Below are the code and all the weights of a small trained network. Each question names an input and a target symbol and asks about switching units off, where a switched-off unit gives its printed mean instead of its output.

import numpy as np


def w(rows, s, z=0):
    codes = np.array(rows[::2]) - 128.0
    scale = np.full(codes.shape[1], s)
    scale[-1] = z or s
    return codes * scale


def f(y):
    return y / 2 * (1 + np.tanh(0.7978845608 * (y + 0.044715 * y**3)))


def softmax(a):
    e = np.exp(a - a.max(-1, keepdims=True))
    return e / e.sum(-1, keepdims=True)


def log_softmax(a):
    a = a - a.max(-1, keepdims=True)
    return a - np.log(np.exp(a).sum(-1, keepdims=True))


def net(x, mask):
    ids = ['ΔΘΠΣΦΨΩαβεζηλμξτ'.index(c) for c in x.split()]
    T = len(ids)
    res = E[ids] + P[:T]
    u = 0
    for l in range(2):
        q, k, v = (res @ M[l].T for M in (Q, K, V))
        z = softmax(np.where(np.tri(T) > 0, q @ k.T / 2**0.5, -1e9)) @ v
        res = res + np.where(mask[u], z, O[l][:, -1]) @ O[l][:, :-1]
        u += 1
        y = f(res @ A[l][:, :-1].T + A[l][:, -1])
        res = res + np.where(mask[u : u + 8], y, B[l][:, -1]) @ B[l][:, :-1]
        u += 8
    return log_softmax(res[-1] @ U[:, :-1].T + U[:, -1])


Q, K, V, O, A, B = {}, {}, {}, {}, {}, {}
E = w([
[88,3,95,92],'Δ',
[167,151,197,136],'Θ',
[154,144,186,153],'Π',
[217,123,29,97],'Σ',
[77,159,57,66],'Φ',
[181,33,157,51],'Ψ',
[123,184,93,56],'Ω',
[90,116,225,108],'α',
[100,154,71,99],'β',
[77,225,115,127],'ε',
[163,156,194,118],'ζ',
[178,170,161,141],'η',
[179,174,139,156],'λ',
[182,183,151,122],'μ',
[143,156,191,95],'ξ',
[122,124,234,121],'τ',
],0.014)
P = w([
[89,150,147,163],'0',
[157,153,138,2],'1',
[161,148,132,5],'2',
[163,142,133,6],'3',
[167,134,135,13],'4',
[168,130,134,12],'5',
],0.0089)
Q[0] = w([
[15,165,87,255],'0.h1',
[128,80,61,178],'0.h1',
],0.0073)
K[0] = w([
[167,184,108,7],'0.h1',
[163,87,140,95],'0.h1',
],0.011)
V[0] = w([
[60,82,135,214],'0.h1',
[190,79,186,255],'0.h1',
],0.0068)
O[0] = w([
[120,1,96,191,83],'0.h1',
[203,88,107,246,4],'0.h1',
],0.007,0.0019)
A[0] = w([
[150,154,99,216,89],'0.n1',
[162,134,26,90,237],'0.n2',
[166,86,246,135,133],'0.n3',
[127,60,105,67,254],'0.n4',
[129,104,118,190,121],'0.n5',
[52,54,83,118,152],'0.n6',
[166,190,92,191,96],'0.n7',
[83,238,172,102,141],'0.n8',
],0.011,0.005)
B[0] = w([
[228,36,59,26,124],'0.n1',
[163,173,175,198,216],'0.n2',
[184,216,85,172,185],'0.n3',
[235,90,158,186,238],'0.n4',
[148,97,2,130,121],'0.n5',
[154,88,209,62,148],'0.n6',
[158,72,164,10,124],'0.n7',
[121,205,127,61,254],'0.n8',
],0.0097)
Q[1] = w([
[33,118,39,112],'1.h1',
[106,245,157,143],'1.h1',
],0.013)
K[1] = w([
[124,194,178,25],'1.h1',
[2,116,40,133],'1.h1',
],0.0098)
V[1] = w([
[60,191,242,147],'1.h1',
[149,55,254,55],'1.h1',
],0.011)
O[1] = w([
[247,51,157,71,225],'1.h1',
[51,150,241,75,254],'1.h1',
],0.011,0.0069)
A[1] = w([
[131,192,133,162,136],'1.n1',
[139,148,52,88,182],'1.n2',
[174,5,86,189,63],'1.n3',
[106,191,94,142,112],'1.n4',
[168,142,117,55,124],'1.n5',
[152,88,105,69,2],'1.n6',
[188,89,153,113,133],'1.n7',
[72,84,175,103,49],'1.n8',
],0.013,0.0075)
B[1] = w([
[159,98,121,75,178],'1.n1',
[188,129,118,88,178],'1.n2',
[43,255,163,117,157],'1.n3',
[98,82,44,86,162],'1.n4',
[92,73,168,148,251],'1.n5',
[78,121,40,88,181],'1.n6',
[61,115,84,203,240],'1.n7',
[166,140,37,183,195],'1.n8',
],0.0098,0.024)
U = w([
[71,189,166,117,105],'Δ',
[212,148,90,112,106],'Θ',
[131,141,53,145,9],'Π',
[193,144,152,67,110],'Σ',
[48,102,186,106,47],'Φ',
[106,156,167,62,101],'Ψ',
[152,63,107,83,74],'Ω',
[105,127,159,231,222],'α',
[116,94,162,142,206],'β',
[44,111,84,178,16],'ε',
[254,114,144,175,202],'ζ',
[140,165,117,89,212],'η',
[52,162,92,91,4],'λ',
[184,131,231,113,253],'μ',
[170,81,114,190,172],'ξ',
[145,192,95,166,114],'τ',
],0.0096,0.0058)

Each question gives the input, a string of symbols that net reads in full, and the target symbol t.
The units are the heads (2 rows each of Q, K, V and O) and the neurons (one row each of A and B). Each row of codes is followed by its name. A weight is (code - 128) times the scale printed after its matrix; where a second scale follows, it is the last column's (O, A, B and U).
mask holds one flag per unit, layer by layer, with each layer's heads first. A switched-off unit (its flag False) gives its mean, the last column of its rows in O or B, instead of its output. The means were averaged over made-up inputs and are rounded, as every weight is.
A unit's drop is (log p(t) with every unit on - log p(t) with that unit switched off) / (log p(t) with every unit on - log p(t) with every unit switched off).
The circuit of an input: a set's keep is (log p(t) with only the set's units on - log p(t) with every unit switched off) / (log p(t) with every unit on - log p(t) with every unit switched off). Starting from the 12 units with the biggest drops (on a tie, the unit counted first), units are removed one at a time, each time the one whose removal leaves the highest keep (on an exact tie, the one counted first), for as long as the keep stays at least 0.8.
circuit, biggest first: the units of the circuit, biggest drop first
most important unit: the unit with the biggest drop
top k neurons: the k neurons with the biggest drops, biggest first
k most important neurons of layer l: the k neurons of layer l with the biggest drops, biggest first
input μ β Θ Π, target μ: top neuron : (0.n7)
input Ω Π λ α λ β, target Ω: circuit, biggest first : (1.h1, 0.h1, 1.n5)
input Φ Ω ξ ξ Φ ξ, target Φ: top 2 neurons : (0.n6, 1.n5)
input Ψ τ ζ, target Ψ: circuit, biggest first : (1.h1, 1.n7, 0.n4)
input ξ ε η, target ξ: circuit, biggest first : (1.h1, 1.n7)
input ε Ψ Θ α α Ψ, target μ: circuit, biggest first : (1.h1, 1.n7, 1.n6, 0.n4)
input α α ζ Φ, target α: top 3 neurons : (0.n2, 0.n4, 1.n7)
input λ ξ β Δ Θ, target λ: 2 most important neurons of layer 0 : (0.n1, 0.n7)
input Δ Ψ Φ τ μ, target Δ: 3 most important neurons of layer 0 : (0.n6, 0.n4, 0.n5)
input λ τ τ μ Ω, target λ: top 4 neurons : (0.n1, 0.n7, 1.n4, 0.n5)
input α ε ε μ Σ, target ζ: circuit, biggest first : (0.n2, 0.n4)
input τ Σ Φ λ, target τ: 2 most important neurons of layer 0 : (0.n3, 0.n6)
input ξ Ω Π η, target ξ: 3 most important neurons of layer 1 : (1.n7, 1.n5, 1.n3)
input Δ ε τ Π, target Δ: 2 most important neurons of layer 0 : (0.n8, 0.n6)
input Σ ζ ε Ω Σ Ω, target Σ: most important unit : 0.n8
input Ω Δ λ, target Ω: 2 most important neurons of layer 0 : (0.n4, 0.n8)
input ε Δ ε λ, target ε: 2 most important neurons of layer 0 : (0.n4, 0.n8)
input ε Δ Θ, target ε: 3 most important neurons of layer 0 : (0.n6, 0.n4, 0.n8)
input ε Σ ξ μ ξ, target ε: 3 most important neurons of layer 0 : (0.n2, 0.n4, 0.n6)
input Π Ω Θ ξ ε Δ, target α: most important neuron of layer 0 : (0.n4)
input ε μ Θ Σ τ Σ, target ζ: top 2 neurons : (0.n2, 0.n8)
input Φ η η β Ω, target Φ: 2 most important neurons of layer 1 : (1.n5, 1.n7)
input Π ε Ω η Ω, target Π: 2 most important neurons of layer 0 : (0.n1, 0.n5)
input ε η η α, target ε: 2 most important neurons of layer 1 : (1.n7, 1.n6)
input τ Π Θ Ω, target τ: top 3 neurons : (0.n3, 1.n3, 0.n4)
input ε ε ξ μ Φ, target ε: top 2 neurons : (1.n7, 0.n4)
input ξ Ψ α λ, target ξ: 3 most important neurons of layer 0 : (0.n4, 0.n2, 0.n6)
input Ω ξ β η, target Ω: 2 most important neurons of layer 0 : (0.n8, 0.n4)
input Σ ε ε ξ Θ λ, target Σ: top 2 neurons : (0.n8, 1.n7)
input α Π λ Δ ξ λ, target α: most important unit : 0.n6
